Below is a small trained network, with its code and all its weights. Each question gives an input and a class and asks what happens when units are switched off, that is, made to give their printed mean instead of their output.

import numpy as np


def w(rows, s, z=0):
    codes = np.array(rows[::2]) - 128.0
    scale = np.full(codes.shape[1], s)
    scale[-1] = z or s
    return codes * scale


def norm(h):
    return h / np.sqrt((h * h).mean(-1, keepdims=True) + 1e-5)


def f(y):
    return y / 2 * (1 + np.tanh(0.7978845608 * (y + 0.044715 * y**3)))


def log_softmax(a):
    a = a - a.max(-1, keepdims=True)
    return a - np.log(np.exp(a).sum(-1, keepdims=True))


def net(x, mask):
    res = np.array(x, float).reshape(1, 2) / 4 @ E
    u = 0
    for l in range(4):
        y = f(norm(res) @ A[l][:, :-1].T + A[l][:, -1])
        res = res + np.where(mask[u : u + 3], y, B[l][:, -1]) @ B[l][:, :-1]
        u += 3
    return log_softmax(norm(res)[-1] @ U[:, :-1].T + U[:, -1])


A, B = {}, {}
E = w([
[149,92,169,165,151,133,135,7,77,101],'x0',
[68,239,152,141,66,181,81,1,232,48],'x1',
],0.0086)
A[0] = w([
[73,164,2,69,5,189,110,191,212,176,120],'0.n0',
[100,164,46,92,190,65,136,192,196,96,144],'0.n1',
[92,180,225,106,85,169,16,111,176,173,1],'0.n2',
],0.0065,0.001)
B[0] = w([
[114,67,38,169,78,169,151,209,128,47,254],'0.n0',
[2,105,65,78,177,128,43,115,215,98,190],'0.n1',
[172,171,214,108,137,124,95,141,146,187,207],'0.n2',
],0.01,0.0073)
A[1] = w([
[119,112,93,3,254,76,139,209,79,182,112],'1.n0',
[96,78,150,85,122,80,28,117,200,167,255],'1.n1',
[102,205,61,87,83,165,137,212,146,98,86],'1.n2',
],0.0063,0.0027)
B[1] = w([
[89,254,146,96,7,50,75,86,119,169,255],'1.n0',
[164,235,20,194,79,29,238,124,35,213,181],'1.n1',
[188,68,194,12,161,192,77,42,51,102,211],'1.n2',
],0.0079,0.007)
A[2] = w([
[170,208,73,112,208,117,112,160,110,151,25],'2.n0',
[119,155,189,208,91,104,126,105,41,50,8],'2.n1',
[153,122,107,254,195,181,131,42,107,68,4],'2.n2',
],0.0071,0.0032)
B[2] = w([
[105,100,133,95,92,31,204,71,187,137,111],'2.n0',
[90,7,189,115,172,154,201,123,78,21,251],'2.n1',
[142,112,60,88,198,32,191,182,192,183,248],'2.n2',
],0.014,0.0026)
A[3] = w([
[184,234,254,158,135,183,150,136,131,110,38],'3.n0',
[110,67,59,128,176,83,210,126,189,106,3],'3.n1',
[134,124,102,142,141,149,173,16,167,148,41],'3.n2',
],0.0075,0.0029)
B[3] = w([
[80,100,208,192,125,71,191,129,156,206,253],'3.n0',
[127,146,121,11,190,136,11,73,158,95,237],'3.n1',
[82,143,135,99,169,142,135,243,137,165,167],'3.n2',
],0.012,0.0034)
U = w([
[213,149,76,126,177,142,118,122,126,126,36],'0',
[138,112,113,27,248,87,154,82,155,109,158],'1',
[170,53,163,180,122,114,181,51,22,86,134],'2',
[105,127,16,86,93,176,93,201,160,40,188],'3',
[175,114,95,173,135,119,112,95,151,155,2],'4',
[138,152,196,144,44,173,92,81,138,112,88],'5',
[94,145,211,209,145,89,225,111,195,182,120],'6',
[144,185,75,91,51,42,114,131,69,227,223],'7',
],0.013,0.0041)

Each question gives the input, the list of numbers given to net, and the class t.
The units are the neurons (one row each of A and B). Each row of codes is followed by its name. A weight is (code - 128) times the scale printed after its matrix; where a second scale follows, it is the last column's (A, B and U).
mask holds one flag per neuron, layer by layer. A switched-off neuron (its flag False) gives its mean, the last column of its row in B, instead of its output. The means were averaged over made-up inputs and are rounded, as every weight is.
A unit's drop is (log p(t) with every unit on - log p(t) with that unit switched off) / (log p(t) with every unit on - log p(t) with every unit switched off).
most important unit: the unit with the biggest drop
top k neurons: the k neurons with the biggest drops, biggest first
top k neurons in layer l: the k neurons of layer l with the biggest drops, biggest first
drop when u is switched off: that unit's drop, to one decimal
input [7,3], class 1: top 2 neurons : 2.n2, 1.n0
input [3,6], class 6: most important unit : 0.n2
input [7,-4], class 1: top 3 neurons : 0.n2, 0.n1, 1.n0
input [3,3], class 6: top 2 neurons : 0.n0, 0.n2
input [5,5], class 6: top 3 neurons : 0.n0, 0.n2, 3.n0
input [6,3], class 1: top 2 neurons : 1.n0, 2.n2
input [-4,8], class 5: top 2 neurons in layer 0 : 0.n2, 0.n0
input [4,4], class 6: top 2 neurons : 0.n0, 0.n2
input [7,6], class 1: top 2 neurons : 1.n0, 2.n2
input [3,-3], class 2: top 3 neurons : 0.n1, 0.n2, 0.n0
input [8,4], class 1: top 2 neurons : 2.n2, 1.n0
input [4,-7], class 7: top 4 neurons : 0.n0, 1.n0, 1.n2, 3.n0
input [0,6], class 6: top 2 neurons : 3.n0, 0.n2
input [5,7], class 6: most important unit : 0.n0
input [1,3], class 6: top 2 neurons in layer 0 : 0.n2, 0.n1
input [6,6], class 6: top 2 neurons in layer 0 : 0.n0, 0.n2
input [8,3], class 1: drop when 0.n2 is switched off : 0.0
input [3,5], class 6: drop when 0.n0 is switched off : 1.3
input [8,6], class 1: drop when 1.n0 is switched off : 2.4
input [3,-2], class 2: top 2 neurons in layer 0 : 0.n0, 0.n1
input [-3,7], class 5: top neuron in layer 1 : 1.n2
input [8,-4], class 1: top 2 neurons in layer 1 : 1.n0, 1.n2
